[103 129 119 124  99 151 115 173 217 132 137] : (30)
[154 117  90 128 123 117 114 169 198 138 138] : (147)
[ 88 142 124 110 154 112 114 176 176 158 158] : (78)
[117 123 128 117  90 154 114 169 198 138 127] : (95)
[124 142 154 110  88 148 121 168 202 123 126] : (42)
[112 129 118 116  92 150 126 165 204 118 129] : (96)
asked: [ 88 142 124 110 154] -> (78)
asked: [117 123 128 117  90 154] -> (95)
asked: [198 138 127] -> (95)
asked: [124  99 151 115 173 217 132] -> (30)
asked: [129 119 124  99 151 115 173] -> (30)

[109 136 162 110 153 119 104 124 130 131 202 183 135  93 115 151 126  56
 125 140 136 130 145 140 166  93 116  95 129 132] : (88)
[160  64 166 115 104  64 104 174 111 140 176 159 111 103 115 167  80 112
  91 130 140 103 126 134 119 120 139 130  95 121] : (29)
[170  70 159 100 158  93 147  84 127 124 161 152 117  71 122 155 143 151
 123 159 119  93 151 175 141 104  95 103 106 149] : (123)
[131  78 213 101 137 129 159  94 130 128 115 170 111  68 145 151 145 140
 125 126 130 140  56 136 150 151 137  96 109 133] : (6)
asked: [109 133] -> (6)
asked: [151 145 140 125 126 130 140  56 136] -> (6)
asked: [150 151] -> (6)
asked: [110 153] -> (88)
asked: [147  84 127 124 161 152 117  71] -> (123)
asked: [166  93] -> (88)
asked: [145 151 145] -> (6)

[149 167 211 131 128 112 164] -> (47)
[167 211 131 127 138 105 153] -> (12)
[131 211 167 110 125 128 183] -> (49)
asked: [167 211 131 128] -> (47)
asked: [167 211 131 127 138 105 153] -> (12)
asked: [105 153] -> (12)

[ 64 156  18 156 157  14 146 128] = (91)
[147 172 117 172 164  82 116  65] = (54)
[113 147 170 117 172 164 147 165] = (56)
[ 39 178 143 122 133  48 126  94] = (104)
asked: [113 147 170 117 172] -> (56)
asked: [146 128] -> (91)
asked: [147 170 117 172 164] -> (56)
asked: [113 147 170] -> (56)
asked: [126  94] -> (104)

[140 157 149 116 150 118 120 189  83 125 153 151 142 115 152 116 181 150
  89 150 138  35 118  93 149] -> (70)
[136 158 147 117 148 118 122 182  87 128 150 147 138 117 151 117 174 150
  95 150 137  45 118 100 148] -> (33)
[145 155 153 116 152 118 118 195  82 135 155 154 147 114 153 116 186 147
  84 147 137  28 118  87 148] -> (72)
[132 157 144 119 146 119 124 174  92 125 147 144 133 119 148 118 167 151
 102 151 136  54 119 106 146] -> (31)
[152 141 153 118 148 121 115 192  89 125 155 156 156 114 147 119 184 135
  79 135 135  29 121  81 143] -> (138)
[149 156 117 151 119 117 196 166  96 129 143 140 130 121 146 118 160 150
 108 150 136  65 120 111 145] -> (137)
[153 151 141 115 152 116 181 196  83 118 156 156 153 113 151 117 188 142
  80 142 137  28 119  83 147] -> (77)
asked: [151 141 115 152 116 181 196] -> (77)
asked: [153 151 142 115 152 116 181] -> (70)
asked: [189  83 125] -> (70)
asked: [154 147 114 153 116 186 147  84 147 137  28 118] -> (72)
asked: [114 147 119 184 135  79 135 135  29 121] -> (138)
asked: [113 151 117 188] -> (77)

[141 192 189  68 101 168 166 185]  (112)
[128 196 126  48 180  63 153 205]  (100)
[128 196 126  48  85  79  65 191]  (37)
[141 192 180  68 101 168 166 185]  (134)
[128 196 126  48  85  75  65 191]  (108)
asked: [ 75  65 191] -> (108)
asked: [128 196 126  48  85  75  65 191] -> (108)

[ 73 228 201 226 108  64  86  68 229 143 225 233 150 216  74 227  98 172
 224 222 224 179 140 225 160 219 173 218 225 218 232 218  69 157 222 142] : (80)
[183  35  55  27 152 192 184 195  29 122  45  33 115  37 184  29 167  96
  42  35 107  91 126  35 110  35  99  47  32  35  34  36 188 105  36 116] : (64)
[ 64 206 211 202  95  62  70  61 204 103 205 204 115 205  60 208  79 162
 204  78  59 117 115 122  74  85 109 199 210 203 206 208  61 118 205 112] : (169)
[152 128 172 122 149 147 149 142 120 180 150 131 179 117 145 120 162 171
 127 120 122 185 176 125 188 117 206 123 117 115 121 121 144 188 120 180] : (109)
[146 131 173 129 144 145 147 141 123 178 156 134 186 122 140 123 148 173
 136 123 126 188 172 126 190 125 200 132 124 120 133 127 138 185 130 182] : (20)
[ 83 168 188 169 107  79  84  73 169  83 159 166  86 169  77 176  34 167
  96  35  42 153 126  91 108 170 100 166 179 173 171 174  69  86 166  91] : (92)
[108 117  78 113 111 113 109 120 121  75  79 109  64 116 113 117 117 110
 106 122 115  85  74 109  78 117  59 108 121 114 105 115 111  59 111  69] : (98)
[130  92  78  90 120 137 131 142  93  80  66  91  70  95 134  95 117  99
  87  95  99  75  93  91  72  95  64  87  93 100  91  97 133  66  97  78] : (23)
[183  35  55  27 152 192 184 195  29 122  45  33 115  37 184  29 167  96
  42  35  34  91 126  35 110  35  99  47  32  35  34  36 188 105  36 116] : (59)
[183  35  55  27 152 192 184 195  29 122  45  33 115  37 184  29 167  96
  42  35  34  91 126 153 180 154 188 156 159 151 156 161 120 190 155 179] : (3)
asked: [ 97 133] -> (23)
asked: [167  96  42  35  34  91 126 153] -> (3)
asked: [122 115  85  74 109  78 117  59] -> (98)
asked: [ 29 167  96  42  35 107] -> (64)

[124  52 129 207 114  51  88 130] -> (90)
[ 76 103 144  88 190 190  63  80] -> (116)
[104 124 129 102 201  71 140 125] -> (65)
[144 208  72 217 174 215 127  56] -> (89)
[144 208  72 217 174 215 153 191] -> (15)
asked: [144 208  72 217 174 215 127  56] -> (89)
asked: [144 208  72 217 174 215 153 191] -> (15)
asked: [ 52 129 207 114  51  88 130] -> (90)
asked: [144  88 190 190  63  80] -> (116)
asked: [124  52] -> (90)
asked: [104 124 129 102 201  71] -> (65)

[184 140 116  43 153] = (118)
[189 140 116  43 153] = (60)
[128 103 111  87 150] = (94)
[140 127 124  96 123] = (17)
[139 116 125 128 105] = (38)
asked: [184 140 116  43 153] -> (118)
asked: [124  96 123] -> (17)
asked: [128 105] -> (38)
asked: [125 128 105] -> (38)
asked: [ 96 123] -> (17)
asked: [116 125 128 105] -> (38)

